Here is a tiny trained network, its code and every weight. The questions are about switching its units off for an input and a class, where a switched-off unit gives its printed mean instead of its output.

import numpy as np


def w(rows, s, z=0):
    codes = np.array(rows[::2]) - 128.0
    scale = np.full(codes.shape[1], s)
    scale[-1] = z or s
    return codes * scale


def f(y):
    return np.maximum(y, 0)


def log_softmax(a):
    a = a - a.max(-1, keepdims=True)
    return a - np.log(np.exp(a).sum(-1, keepdims=True))


def net(x, mask):
    res = np.array(x, float).reshape(1, 8) / 4 @ E
    y = f(res @ A[0][:, :-1].T + A[0][:, -1])
    res = res + np.where(mask, y, B[0][:, -1]) @ B[0][:, :-1]
    return log_softmax(res[-1] @ U[:, :-1].T + U[:, -1])


A, B = {}, {}
E = w([
[127,122,134,120,130,133,132,130,125,128,129],'x0',
[255,99,139,97,109,75,144,156,196,137,217],'x1',
[109,71,34,93,203,115,180,164,206,108,69],'x2',
[177,166,199,173,206,209,76,138,203,45,104],'x3',
[169,83,134,227,29,180,173,217,128,165,61],'x4',
[128,129,132,133,142,123,136,136,118,127,132],'x5',
[129,126,128,121,128,134,121,131,125,132,128],'x6',
[112,124,112,177,184,211,179,59,164,226,186],'x7',
],0.009)
A[0] = w([
[24,173,144,165,150,198,111,107,62,129,27,58],'n0',
[188,84,126,127,146,179,177,82,175,165,204,76],'n1',
[172,77,153,252,30,160,171,216,131,151,49,109],'n2',
[143,125,159,64,90,51,84,191,99,27,66,52],'n3',
[111,71,46,114,149,141,133,133,185,90,125,53],'n4',
[143,183,203,162,69,145,68,104,18,152,193,88],'n5',
[148,153,190,155,179,179,80,141,160,80,90,82],'n6',
[13,201,129,119,156,142,92,102,80,134,84,18],'n7',
[103,169,120,59,196,80,80,57,112,73,164,62],'n8',
[71,139,120,164,127,115,161,73,63,128,57,87],'n9',
[111,125,114,161,191,225,165,63,165,255,197,90],'n10',
[156,145,176,162,190,180,85,133,205,55,124,105],'n11',
[117,117,100,86,97,60,141,121,62,202,135,71],'n12',
[226,121,140,83,116,77,129,158,197,160,198,2],'n13',
[87,129,92,103,119,115,150,134,81,162,112,74],'n14',
[108,104,81,58,85,95,167,114,79,223,146,106],'n15',
[147,128,144,71,93,64,78,177,94,42,80,50],'n16',
[254,124,164,103,108,58,155,133,191,156,239,90],'n17',
[74,67,73,96,88,77,143,144,58,169,168,98],'n18',
[130,33,26,63,211,98,163,164,191,113,53,82],'n19',
[156,181,235,138,59,120,74,72,67,150,193,63],'n20',
[189,101,115,93,110,98,87,183,111,73,147,76],'n21',
[169,172,190,139,177,200,105,134,185,56,97,53],'n22',
[164,117,101,213,108,151,115,171,102,150,79,28],'n23',
[103,165,137,58,183,74,92,53,138,86,184,96],'n24',
[109,88,92,109,97,60,170,92,103,161,121,81],'n25',
[104,112,88,112,88,64,158,121,88,172,147,103],'n26',
[105,186,120,74,182,77,94,61,122,114,182,77],'n27',
],0.0083,0.0042)
B[0] = w([
[99,11,92,92,128,95,82,131,108,87,101,224],'n0',
[89,109,151,156,106,73,117,95,90,134,86,185],'n1',
[156,127,143,50,103,162,197,156,108,213,116,252],'n2',
[78,178,168,172,119,80,135,56,97,146,86,199],'n3',
[98,164,89,142,139,158,142,127,172,118,116,166],'n4',
[75,175,60,139,195,173,186,141,207,95,147,217],'n5',
[179,134,144,147,114,137,74,124,114,114,185,187],'n6',
[124,31,112,88,136,103,127,130,123,113,112,197],'n7',
[159,130,139,72,89,149,158,169,120,190,105,199],'n8',
[125,71,102,120,141,119,95,143,108,100,112,186],'n9',
[69,194,194,192,98,36,120,75,80,149,85,235],'n10',
[192,150,151,169,106,140,70,146,123,107,198,201],'n11',
[167,167,143,152,100,137,87,137,149,112,175,185],'n12',
[113,41,82,94,142,108,110,113,110,96,90,181],'n13',
[153,130,140,136,143,125,106,139,114,103,155,166],'n14',
[181,157,155,157,90,143,91,128,127,87,168,201],'n15',
[64,173,171,183,110,73,126,96,104,147,99,188],'n16',
[96,2,75,88,164,116,86,135,104,88,95,211],'n17',
[189,147,153,154,114,146,82,135,133,101,174,196],'n18',
[95,179,81,157,203,184,194,142,192,100,133,211],'n19',
[93,172,73,143,202,170,186,139,190,89,103,208],'n20',
[103,106,152,145,134,88,131,87,97,133,99,166],'n21',
[196,155,142,145,86,126,98,145,128,99,203,194],'n22',
[157,132,126,96,118,137,139,135,108,169,107,176],'n23',
[154,136,146,59,87,173,168,144,114,203,117,201],'n24',
[163,150,133,136,104,136,102,152,132,105,156,175],'n25',
[174,136,148,156,107,155,101,128,130,110,169,182],'n26',
[144,144,143,78,109,138,161,170,118,184,114,192],'n27',
],0.0097,0.015)
U = w([
[197,147,153,149,100,146,69,140,126,100,188,111],'0',
[154,125,142,60,100,162,169,157,113,253,112,87],'1',
[101,27,106,100,138,107,92,128,109,93,106,253],'2',
[65,175,175,180,111,63,125,79,95,165,94,85],'3',
[90,173,90,142,180,181,177,141,199,98,132,86],'4',
],0.013,0.0051)

Each question gives the input, the list of numbers given to net, and the class t.
The units are the neurons (one row each of A and B). Each row of codes is followed by its name. A weight is (code - 128) times the scale printed after its matrix; where a second scale follows, it is the last column's (A, B and U).
mask holds one flag per neuron, in row order. A switched-off neuron (its flag False) gives its mean, the last column of its row in B, instead of its output. The means were averaged over made-up inputs and are rounded, as every weight is.
A unit's drop is (log p(t) with every unit on - log p(t) with that unit switched off) / (log p(t) with every unit on - log p(t) with every unit switched off).
The circuit of an input: a set's keep is (log p(t) with only the set's units on - log p(t) with every unit switched off) / (log p(t) with every unit on - log p(t) with every unit switched off). Starting from the 12 units with the biggest drops (on a tie, the unit counted first), units are removed one at a time, each time the one whose removal leaves the highest keep (on an exact tie, the one counted first), for as long as the keep stays at least 0.8.
units of the circuit, in order: the units of the circuit, biggest drop first
unit that matters most: the unit with the biggest drop
k most important neurons: the k neurons with the biggest drops, biggest first
drop when u is switched off: that unit's drop, to one decimal
input [2,-6,-5,-4,-8,-2,0,-1], class 1: unit that matters most -> n24
input [6,3,4,-2,-7,0,-3,-6], class 1: 4 most important neurons -> (n24; n8; n10; n27)
input [1,-7,-8,7,-7,-2,3,-7], class 4: 4 most important neurons -> (n5; n20; n2; n10)
input [-4,5,8,6,-8,-7,8,4], class 1: 4 most important neurons -> (n24; n8; n27; n5)
input [7,5,4,-4,-5,-5,-4,-6], class 3: 3 most important neurons -> (n3; n16; n2)
input [-2,-2,5,-4,-5,1,-4,6], class 3: 2 most important neurons -> (n10; n2)
input [1,-6,7,8,-8,7,-3,3], class 0: 3 most important neurons -> (n11; n22; n2)
input [-2,5,-8,0,-8,4,3,-8], class 1: 2 most important neurons -> (n24; n8)
input [-3,7,-3,0,6,6,-1,4], class 2: 2 most important neurons -> (n17; n13)
input [6,3,-2,4,4,7,8,5], class 3: 2 most important neurons -> (n10; n1)
input [-4,-4,-2,3,3,0,-2,-1], class 2: 3 most important neurons -> (n0; n24; n15)
input [-7,-8,0,-1,8,3,-4,0], class 1: 3 most important neurons -> (n2; n17; n23)
input [-5,-5,6,7,3,-1,6,7], class 0: 3 most important neurons -> (n11; n22; n6)
input [-3,4,-6,-5,-1,5,-8,-3], class 4: units of the circuit, in order -> (n20)
input [-1,-3,5,5,-5,2,8,-8], class 3: 2 most important neurons -> (n3; n16)
input [6,-4,4,-5,-1,-7,-2,-6], class 3: drop when n3 is switched off -> 1.5
input [-2,0,8,-6,4,-6,7,4], class 4: drop when n19 is switched off -> 2.1
input [7,-5,-1,-3,5,-4,-3,-8], class 3: drop when n16 is switched off -> 0.2
